Below are the code and all the weights of a small trained network. Each question names an input and a class and asks about switching units off, where a switched-off unit gives its printed mean instead of its output.

import numpy as np


def w(rows, s, z=0):
    codes = np.array(rows[::2]) - 128.0
    scale = np.full(codes.shape[1], s)
    scale[-1] = z or s
    return codes * scale


def f(y):
    return y / 2 * (1 + np.tanh(0.7978845608 * (y + 0.044715 * y**3)))


def log_softmax(a):
    a = a - a.max(-1, keepdims=True)
    return a - np.log(np.exp(a).sum(-1, keepdims=True))


def net(x, mask):
    res = np.array(x, float).reshape(1, 4) / 4 @ E
    y = f(res @ A[0][:, :-1].T + A[0][:, -1])
    res = res + np.where(mask, y, B[0][:, -1]) @ B[0][:, :-1]
    return log_softmax(res[-1] @ U[:, :-1].T + U[:, -1])


A, B = {}, {}
E = w([
[193,21,107,74,134],'x0',
[221,128,212,175,110],'x1',
[38,40,160,204,150],'x2',
[132,147,166,99,254],'x3',
],0.0094)
A[0] = w([
[150,132,151,145,146,72],'n0',
[110,106,138,148,134,84],'n1',
[125,124,108,129,117,75],'n2',
[126,128,131,128,127,75],'n3',
[166,169,106,90,107,90],'n4',
[141,160,128,95,135,94],'n5',
[141,129,152,103,214,14],'n6',
[150,77,109,113,114,90],'n7',
[126,133,142,114,146,68],'n8',
[137,109,129,111,157,83],'n9',
[128,133,122,144,134,75],'n10',
[102,184,146,148,117,98],'n11',
[155,72,116,94,126,88],'n12',
[105,132,60,121,120,120],'n13',
[121,125,134,120,102,72],'n14',
[87,129,112,90,123,66],'n15',
[152,88,117,103,136,68],'n16',
[94,129,112,97,125,76],'n17',
[152,124,168,145,96,91],'n18',
[170,133,151,170,130,94],'n19',
[84,137,89,110,122,108],'n20',
[164,125,155,160,116,84],'n21',
[99,99,158,149,160,100],'n22',
[150,157,108,110,128,77],'n23',
[106,128,69,102,144,101],'n24',
[98,121,78,113,117,100],'n25',
[92,89,132,165,110,88],'n26',
[149,168,103,108,103,86],'n27',
[121,141,131,141,127,76],'n28',
[109,170,128,161,109,86],'n29',
[169,140,160,160,98,96],'n30',
[93,79,145,146,144,99],'n31',
[158,156,125,47,134,128],'n32',
[130,133,132,115,125,74],'n33',
[105,173,128,163,101,101],'n34',
[114,116,141,142,147,87],'n35',
[113,179,140,145,167,105],'n36',
[109,159,140,144,122,75],'n37',
[153,130,144,152,128,62],'n38',
[132,107,84,152,5,7],'n39',
[105,134,110,104,153,76],'n40',
],0.024,0.014)
B[0] = w([
[167,136,135,128,160,148],'n0',
[178,143,97,168,91,155],'n1',
[160,130,118,142,149,124],'n2',
[253,101,77,176,169,114],'n3',
[141,129,124,154,80,213],'n4',
[162,154,106,160,93,171],'n5',
[75,184,79,146,202,206],'n6',
[110,71,87,86,124,181],'n7',
[195,141,79,168,181,128],'n8',
[127,112,91,124,161,151],'n9',
[237,92,69,184,167,117],'n10',
[129,56,103,96,118,195],'n11',
[126,43,109,83,124,195],'n12',
[154,127,176,122,149,195],'n13',
[195,128,75,164,187,125],'n14',
[181,124,151,129,142,156],'n15',
[151,75,94,98,133,163],'n16',
[183,118,153,141,149,151],'n17',
[171,127,170,137,159,182],'n18',
[183,128,185,125,144,190],'n19',
[172,126,176,122,136,191],'n20',
[184,124,174,128,139,181],'n21',
[151,160,111,156,79,203],'n22',
[166,119,113,183,95,160],'n23',
[172,129,178,126,137,188],'n24',
[164,125,169,140,155,181],'n25',
[168,163,109,163,75,202],'n26',
[140,146,110,171,76,181],'n27',
[191,103,88,147,150,123],'n28',
[131,74,91,99,136,176],'n29',
[155,132,160,118,147,204],'n30',
[144,146,121,152,64,210],'n31',
[119,143,120,151,89,244],'n32',
[170,126,103,145,140,117],'n33',
[116,80,97,86,130,193],'n34',
[162,153,102,157,119,147],'n35',
[106,91,87,99,156,198],'n36',
[166,82,90,111,134,149],'n37',
[227,118,135,148,155,141],'n38',
[67,214,71,133,204,245],'n39',
[169,138,152,137,164,153],'n40',
],0.017,0.012)
U = w([
[153,150,118,174,16,44],'0',
[134,40,100,74,112,104],'1',
[172,130,235,127,150,58],'2',
[107,190,92,135,179,255],'3',
[22,147,251,58,21,227],'4',
],0.019,0.0078)

Each question gives the input, the list of numbers given to net, and the class t.
The units are the neurons (one row each of A and B). Each row of codes is followed by its name. A weight is (code - 128) times the scale printed after its matrix; where a second scale follows, it is the last column's (A, B and U).
mask holds one flag per neuron, in row order. A switched-off neuron (its flag False) gives its mean, the last column of its row in B, instead of its output. The means were averaged over made-up inputs and are rounded, as every weight is.
A unit's drop is (log p(t) with every unit on - log p(t) with that unit switched off) / (log p(t) with every unit on - log p(t) with every unit switched off).
The circuit of an input: a set's keep is (log p(t) with only the set's units on - log p(t) with every unit switched off) / (log p(t) with every unit on - log p(t) with every unit switched off). Starting from the 12 units with the biggest drops (on a tie, the unit counted first), units are removed one at a time, each time the one whose removal leaves the highest keep (on an exact tie, the one counted first), for as long as the keep stays at least 0.8.
units of the circuit, in order: the units of the circuit, biggest drop first
unit that matters most: the unit with the biggest drop
k most important neurons: the k neurons with the biggest drops, biggest first
drop when u is switched off: that unit's drop, to one decimal
input [-2,4,-5,5], class 0: unit that matters most	n39
input [-7,2,-7,3], class 0: 2 most important neurons	n27; n5
input [5,-4,6,-5], class 0: 2 most important neurons	n26; n31
input [5,-1,6,-3], class 0: 2 most important neurons	n26; n31
input [-7,6,2,7], class 1: 2 most important neurons	n11; n39
input [6,-1,7,8], class 3: 4 most important neurons	n6; n9; n4; n32
input [-7,7,-1,0], class 1: 4 most important neurons	n11; n34; n29; n36
input [8,7,-6,-4], class 1: 2 most important neurons	n12; n7
input [3,4,4,3], class 0: 3 most important neurons	n22; n31; n39
input [-7,-3,6,7], class 1: 2 most important neurons	n36; n39
input [7,7,-7,6], class 0: 2 most important neurons	n32; n4
input [-4,7,6,0], class 2: 4 most important neurons	n19; n18; n21; n30
input [-8,8,2,0], class 1: 2 most important neurons	n11; n34
input [6,6,1,7], class 3: units of the circuit, in order	n6
input [1,2,-1,-4], class 3: drop when n39 is switched off	0.4
input [-1,1,-1,3], class 4: drop when n39 is switched off	0.3
input [6,8,-7,-7], class 2: drop when n31 is switched off	0.2
